[ 13  15  -5   6   0   6   3   4  -5  -9  22  -9  30 -12  12   0  12 -10
   0   9   0 -14  43   2  -6   0  14  -9   0   9   7  -2   3] -> W + tc
[  4  -7  -8  -3   0   6   5   6   9  -1   5   1  42  -6  -4 -10  12  -7
   0  -4   6   0  38  -3   4  14  -4   0   1   2  -1   0  -2] -> P + Nz
[ 22  16  -6  -8   4  -3  10  -2   5 -12   9  -6  61   3  19  -8  28   0
 -18  12   1 -18  72  12 -16   0  36   0  10  -9  11   6   3] -> W + Nz
[ 12  23  -9  -3  -3  -3   2   4  -6  -7  28  -9  28   6  19  -7   3  -7
  -6  13   0 -16  44   7 -14   4  12  -9  10   5   8   3  -2] -> M + tc
[ 11   8  -7  -4  -2  -1   1   4   0 -16  32 -12  37  -5  25  -9  10  -4
  -7  11   1 -19  59   6 -15  -5  19 -15   8   8   3   4  16] -> M + tc
[-11  -8   7  -5  -7   4  -2   9   4  -8   5  -1   3  -8  -2  -5  -8  -5
  13  -7   2 -13  18 -17   4   6 -10   2  -5  10 -13   7  -4] -> P + tc
[ 21  20  -3   4  -1 -13   4   0   3 -13  17 -11  62  -8  15 -11  23  -3
 -16  18   9 -14  65  13 -12  -1  28   1  12   1  12   1   0] -> W + Nz
[ 11  14  -3  -3   0  -1   9   0  -4  -9   6  -8  32  -5   9   1  13   0
 -14   5   8 -13  47   9  -6   0  24  -7   9  -1   7   7   1] -> M + Nz
[ -1   5   2   9  -6   5   3   9  -2 -14  11  -7  27  -2  14 -11   7  -4
  -3  13  -1 -22  57  -5  -6  -1  11   5   6   3   0  -5   8] -> W + tc
[ 11  20 -12   4   8  -7   6  -6   1  -4  27  -9  48  -4  15 -10  22  -4
 -18   9   3 -15  62  19  -8  -3  20   0  12  -4  16  -1  -1] -> M + Nz
[  9  14  -3   1  -6  -5   5  -5  -1  -4   4  -7  52 -15   8  -1  28   3
 -10  19  -6  -8  51   7  -5   2  24   6   5  -2   8  -2   2] -> W + Nz
[  6  11  -7  -1  16   0  -7  -6  -4  -4  31  -7  22 -18   7  -9  23  -4
   3   7  -1  -4  35   4 -11  -3  12   1   5   7   0  -8   3] -> M + tc
[  2   1  -1   3   1   0  -9   1  -8  -4  27  -8   6 -12  10  -5   7 -21
  10  10  -1 -19  25   1 -10  -1   7 -11   2  -3  -3   0  -1] -> M + tc
[ -2   2  -1  -7  -2   5   5   6  -7 -22  24  -9  32   4  26  -8  -2  -6
  -4  11   3 -18  59  -2 -14   0  10  -6   8  11   3  -1  -6] -> W + tc
[  4   2  -6  -3  -9   8   0   7  -1 -14  13  -6  35 -12   8  -8   4  -1
  -1  -1   1 -14  40  -2  -5  -6 -10   0  14   7   4  -5   2] -> W + tc
[-47 -12  11   3 -10   6 -13  13   6  14 -17   6 -33 -54 -52  15  18   4
  33 -16  -6  27 -29 -41  22  12 -34   0  -9  12 -32 -30  -1] -> W + tc
[  9  13  -4   0  -6  -4   2   0  -6 -15  10  -5  36  -3  20  -9  12  -4
  -5   8   4 -17  53  -2  -1  13  20  -7  10   8   6  -6   4] -> W + tc
[  2   2  -6   1   0   2  -2   0   3 -12  18 -10  27 -13  12  -7  10  -4
   7  14   1 -13  53  -1  -3  -8  11  -8   4  13   2  -1   4] -> W + tc
[ 11  24 -12   2   0  -6   2  -7  -7  -2  16  -3  33  -8   5   5  29  -2
  -2  10  -1 -10  43  -6 -11  -1  24  -1   6  -4   5  -1   3] -> M + Nz
[  4   2   2  -2  -1   2   9 -12   1 -10   4  -8  24 -11  15  -7   5  -4
  -2   3  -4  -3  37  -2  -8   2  15  -6   6   6   2  -4   1] -> W + tc
[  8  -1  -4  -2  -4   3   0   5  -1 -17  28  -7  35 -17   6  -9   1  -8
  -3   7   5 -17  48   4  -9  -1   9  -4   8   6  12   1  -3] -> W + tc
[  7  11  -4  -3   5   6   5   1  -2 -21  22  -8  40  -9  20 -10   1   0
  -4   2  -4 -18  66  -1  -9   6  20 -10   9  12   3  -3   2] -> W + tc
[ 12   8 -10  -7   1  -2  -3   2  -9 -10  33 -11  21  -3  20  -4   9  -9
   1   3   2 -13  29   6  -4  -3   7 -16   0  12   7   0   3] -> M + tc
[  9   6  -8  -9  -5   6   1  -2  -3 -18  22  -9  39  -2  21  -4   7  -7
  -7   1   2 -22  58   1  -8   6  15  -6   3  10   6   1  23] -> W + tc
[ 11  23  -6   0  -2   1  -8  -3   4  -1  12  -5  36   4   4  -7  33 -10
  -9   4 -11 -12  43   4  -5  -1  19   1   6  -5   6  -2  -1] -> M + Nz
[  1   8  -6   6   0   5  -2  11  -3 -14  25  -4  25  -9  25 -10  -2  -8
   3  14  -4 -15  49  -2  -7   3  20 -11   4  12   4 -12   1] -> W + tc
[ 10  19  -6   3 -11  -2   3  -2   0  -4  10 -11  46 -14   8 -11  17  -8
 -10   5  -6 -14  58   4  -6   0  29  -3   6  -2   6  -3   6] -> W + Nz
[ 11  18 -14   5   5  -8   5   1   3  -1  17 -10  34   0  -1 -10  14  -9
  -4   5  -5 -12  36  13  -8 -11   9  -4  10  -1   7   2   0] -> M + Nz
[ 16  22  20  -4  -2  -3  11   1   1  -8   6  -7  58  -8  16  -9  22  -1
 -15   8   4 -19  69   7  -3   3  17   0  14  -4   3   5  -6] -> W + Nz
[  4  -1  -1 -10 -10   4   1   4   7 -11  10  -8  31 -11  10  -6   5  -8
   5  -3   1  -8  47  20   2   5  -1  -8   4  12  -7  -4   3] -> W + tc
[  2   9  -2  -4   4   6  -3  -3  -6 -11  17 -12  18  -5  13  -6   8  -1
  -4   7   0 -11  31 -17  -9  -2   6  -6   7   5  -2   0   4] -> M + tc
[-10  25 -10  -5   1  -2  -2  -9   1   7  14 -10  18 -16   1  -2  25   4
   3   4  -3  -1  12   3   3   4  10  -9  -3   0   2  -2  -6] -> M + Nz
[ 11   3   5  -6  -3   4   0  10  -1 -13  24  -3  40  -5  20 -10  13  -7
  -2   6   2 -20  52  -1 -12  -2  11  -4  11  11   2   4   2] -> W + tc
[ -2  -3   2  -4  -3   0   4   5  -2 -10   7  -3  20 -14   8  -3  62   3
   3   2  -6  -6  49  -1  -2   4   9  -1   1  11   0  -1   0] -> W + tc
[ 21  15 -13  -6  -6   7  16  10  15 -20  25 -11  65  10  27 -16  -5  -7
  -8   5   6 -22  76   9 -10  -1  17 -10   2  10   9  -2   5] -> P + tc
[ -2   6  -1   7  -2   1   0   2   4  -8   0   0  25 -18  -9  -1  21   6
  -3   5  -2  -1  34  -7   0   4   6  -8  -4  -2  -4  -7  -3] -> W + Nz
[ 10  24 -12   2  -3  -7   7  -2  -6 -11  42 -11  32 -13  24 -13  20  -4
   5  27  21 -23  36  10 -18  -5  17 -21   2   9  30  -6  11] -> M + tc
[  9   3  -1  -4   1   6  10   6  -3 -18  26  -7  42   4  27 -11   1   2
 -12  10   7 -16  57   3 -21   5  19  -8  12   2   7   3  -8] -> W + tc
[ 13  13  -6   0  -4   5   7  -7  -2  -7  12  -7  51  -8  11  -5  24  -3
 -14   3   3 -11  62   6 -11  11  24  -6   4  -1   5   3  -2] -> W + Nz
[ 12   7  -2  -2  -8   2  11   5   6 -12   4  -6  49   1  12  -9  10   1
 -15   2   3 -11  60   6  -6   4  15  -1  22  -5  15  -2   0] -> P + Nz
[  0   7  -2  -5   4   1  -9  -1  -8  -2  28 -16  12 -12   9 -11  13   2
   8   9  -5  -6  19   0  -5 -15   2 -15   7   7   2  -4   2] -> M + tc
[ 26   9 -13  -1   7  -8   6  -3  -4  -4  30 -14  38  -8   8   2  24  -9
 -15  19   2 -13  41  20 -11  -3  18  -5  13  -4  11   3  -1] -> M + Nz
[ 12  -6  -5  -6  -8   4  19   2   2 -12   7  -3  32   8  18  -8 -11  -8
  -1   3   4 -12  48   5  -6  -3   4  -5   7   9   6  -4   1] -> P + tc

[  9 -13  13  -3 -27  -7   1 -15 -11 -11  11   8  13  18  -5  24  10 -29
 -10  -1  10  -8  -9  -1 -15  -2  11   2  10   6  12  11  -9] -> <84> + tq
[ 16  -9 -12   0 -37  -3  -1  -1 -38  -2  18   5   6   8 -11  45   3 -18
  -8  -1   7  -5 -14  -2  -8  -2   1  12  20  11  20  11  -1] -> <84> + tq
[ 27 -12 -13   4   6  -6   6  -5   4  12   7  -3  -9  -3  -1  -9  12  14
  -2  -6  15   0  -6   9  19   4 -10  -1   9  -7   8  -9  10] -> <76> + gs
[ 24  -9  25 -10 -23  -8  12 -17  -6  -3   2   3  20  11   0  23  -5 -15
  -5 -14  20   2  -2   5 -10  -4  15   2   7  13   2  11 -11] -> <84> + Nr
[  7  -9  22   9  25   9   4  -5 -12 -11  -4  11   6  20   3   9  -2 -17
   6  -1   6  12 -10   8 -21  -6   6   7 -18   2  -4   6 -11] -> <75> + jd
[ 26 -12   1  15  -7 -13   3 -33 -85   4  19  12  -5  43  -9  42   7  -7
 -15  14  10  10 -23  12  42  -3   7  19   7  20  42   5  27] -> <84> + Nr
[ 22 -20  18   1 -10  -4   2 -21   0 -13   4   6  17   4   2  13  13 -24
   1  -3  14   2 -13  -3 -19   0   7 -13  12  -3   3  -9 -11] -> <75> + gs
[ 34  -8   3   0 -13  -4   5 -13 -12  10  11   4   7  13  -3  42 -17 -13
  -5  -9  12  -8  -5  12  -3  -2   2  11   8   3   6   7  -9] -> <84> + Nr
[  5 -15  23  -1 -53   3   6 -13 -17 -13  -7   2  21  12  -7  41  10 -26
  -3  -2  13  -2   0  -5 -25  -2  12  -6  30   8   2   1 -11] -> <75> + tq
[  4  -8  -3   6 -41   4   3  -4 -23  -7   5   3  11   0 -10  46  12 -27
  -3   9  11 -10  -4  -3 -14   0   6   6  14  -1  12   8   0] -> <84> + tq
[ -3  -5 -15   6 -10   1  -2  -3 -16  -5   4   4  11   3  -1  24   0 -18
  -7   3   4 -11   2  -4 -19  -4   2  15   5   3   2  13  -5] -> <84> + tq
[ 15   2 -16   1 -14   3   2  -3 -18  10   3  -4  -2  13  -5  31  -6  -1
  -2  -3   9  -2  -2   7  14  -3  -5   9   9   5   6   3   2] -> <84> + Nr
[  4   3  14  -2 -31   4  11  -5  -4  10 -12   2   0   7  -3  36  -4  -9
  -6   2   9   0   3  10   5   2   6  17   7  11  -5  -2   1] -> <84> + Nr
[ 29  -7 -31  -8  11 -18   1  -7 -31   1  19   2   6  15  -1   4  -6  10
 -16  -8  19  -2  -4  -1  12  -9   1  20   1   6  20   5  10] -> <76> + gs
[  4   8 -22   0 -24  -8   3  -7 -42   8  10  -4 -14  14  -8  11  11  19
 -15   2  10  -3  -3   0  37   1  -2  13   2   8  28   1  26] -> <76> + tq
[ 10 -15  -4  -6 -37 -16  -1 -13 -37 -18  18   6  25  18  -7  24   8 -25
 -14  -3  20  -9  -5 -10 -18 -22  22  15  15  12  15   9  -2] -> <76> + tq
[  6  -2  -2   3 -19  -2   0 -20 -46   2  -4  -1  -2  24  -1  28  -7   5
  -9   9  20   1  -9   4  27  -3   2   1  12  13   9 -11  16] -> <77> + Nr
[  3   2 -13  -1 -45  -3   4  -1 -24  -1  10  -3  15  -8  -8  32  11 -18
  -8   5  19 -17  -6  -6  -3  -1   7  10   6   4  20   7   7] -> <76> + tq
[ 13 -10   5   7  -9  -2   4 -18 -45   4   1   7  -1   9  -4  44   2 -14
   6  10  14   6 -10   6  15   0  -1   0   5   5  16   5   7] -> <84> + Nr
[ 28 -13   8   4 -15  -3   7 -16 -29  11  -1   3   2  13  -2  37  -5  -8
   0   0  21   1 -13   7   7  -1  -4  -1  15   2   7  -3   3] -> <84> + Nr
